arr =
array([[ 12.5,   1.4, -15.0,  14.9,   4.3, -59.2,  -7.0,   4.4],
       [ 11.5,   1.7, -15.4,  16.2,   4.1, -58.9,  -7.1,   6.0],
       [-21.3,   6.4,  -9.5,  13.7,  -8.3,  56.3, -28.5, -35.9],
       [-20.4,  -2.8,  27.6, -26.4,  -6.9,  17.2,  16.4,  13.9],
       [ -4.7,   6.0, -16.2,  25.8,  -0.8, -39.8,  -9.9,  16.4],
       [ -1.9,   5.5, -16.5,  25.0,   0.1, -44.7,  -9.2,  15.9],
       [-19.2,  -2.9,  26.9, -26.2,  -6.6,  14.1,  15.0,  11.4],
       [ 15.6,  -0.3, -11.7,   8.1,   4.9, -57.4,  -5.8,  -2.4],
       [-21.1,  -2.8,  28.4, -25.9,  -6.9,  22.3,  18.9,  18.2],
       [-15.4,  -3.0,  25.4, -23.0,  -4.5,  26.7,  21.7,  22.5],
       [ 14.7,  -2.4,  -4.9,  -2.0,   4.3, -47.9,  -3.6,  -9.0],
       [-16.1,  -3.2,  24.6, -25.6,  -5.8,   8.4,  12.7,   7.0],
       [ -5.9,   6.2, -16.1,  25.9,  -1.0, -37.8, -10.1,  16.4],
       [ 15.3,  -2.2,  -5.9,  -1.0,   4.4, -49.4,  -3.9,  -8.5],
       [  7.7,  -4.8,  12.7, -15.2,   3.5,  22.2,  22.0,  17.1]])
Rows and columns are counted from 0.
(0, 0): 12.5
(6, 3): -26.2
(5, 5): -44.7
(0, 7): 4.4
(8, 5): 22.3
(3, 6): 16.4
(13, 2): -5.9
(1, 1): 1.7
(12, 0): -5.9
(11, 0): -16.1
(6, 7): 11.4
(11, 1): -3.2
(11, 2): 24.6
(12, 1): 6.2
(9, 1): -3.0
(3, 5): 17.2
(9, 6): 21.7
(9, 0): -15.4
(3, 4): -6.9
(3, 7): 13.9
(3, 3): -26.4
(4, 6): -9.9
(8, 0): -21.1
(4, 4): -0.8
(12, 3): 25.9
(12, 2): -16.1
(7, 3): 8.1
(7, 6): -5.8
(8, 2): 28.4
(5, 6): -9.2
(2, 3): 13.7
(12, 6): -10.1
(10, 4): 4.3
(9, 3): -23.0
(14, 4): 3.5

M =
array([[-20.5,  21.2,   9.8,  16.5,  -8.7,  24.3, -35.8],
       [-16.6, -15.7,  20.1,   7.7,  20.4,  24.8,  -3.1],
       [ 16.6,  15.6, -26.4,  -3.0, -10.9, -14.3,  -9.1],
       [ 18.7,  18.6, -19.4,  -9.6,  -8.4,  -9.3, -39.3],
       [ 21.9,  30.0, -34.3, -17.8, -38.4, -35.7,   5.0],
       [-14.9, -30.7,  29.6,  12.6,  36.5,  15.3,  10.9],
       [ 58.0, -45.7,   0.3, -15.5,  16.5,   8.8,   6.1],
       [-16.8, -19.9,  40.9,  18.6,  32.4,  20.4,  10.5],
       [-29.1,   3.5,  25.4,  28.3,  15.3,  24.6,  -8.0],
       [-22.1,  -0.9,  25.0,  20.0,   7.3,  41.2, -35.7],
       [-58.9,  24.4,  11.3,  20.2,  -9.4,  -2.8,  14.3],
       [ 19.0,  35.6, -27.3,  20.1, -36.3,  12.5, -59.1]])
Rows and columns are counted from 0.
(0, 0): -20.5
(1, 5): 24.8
(9, 3): 20.0
(1, 3): 7.7
(7, 3): 18.6
(4, 4): -38.4
(0, 5): 24.3
(5, 1): -30.7
(4, 5): -35.7
(3, 0): 18.7
(11, 4): -36.3
(6, 0): 58.0
(3, 4): -8.4
(6, 2): 0.3
(8, 6): -8.0
(1, 1): -15.7
(10, 6): 14.3
(4, 3): -17.8
(9, 2): 25.0
(0, 4): -8.7
(2, 0): 16.6
(11, 3): 20.1
(4, 1): 30.0
(3, 3): -9.6
(1, 0): -16.6
(2, 3): -3.0
(9, 5): 41.2
(6, 3): -15.5
(10, 0): -58.9
(10, 3): 20.2
(10, 4): -9.4
(2, 1): 15.6
(1, 2): 20.1
(7, 6): 10.5
(11, 5): 12.5

X = [ 23.6  22.5  52.0  27.7  11.4 -14.8 -36.6   3.7  40.7]
X[0]: 23.6
X[2]: 52.0
X[5]: -14.8
X[4]: 11.4
X[7]: 3.7
X[8]: 40.7
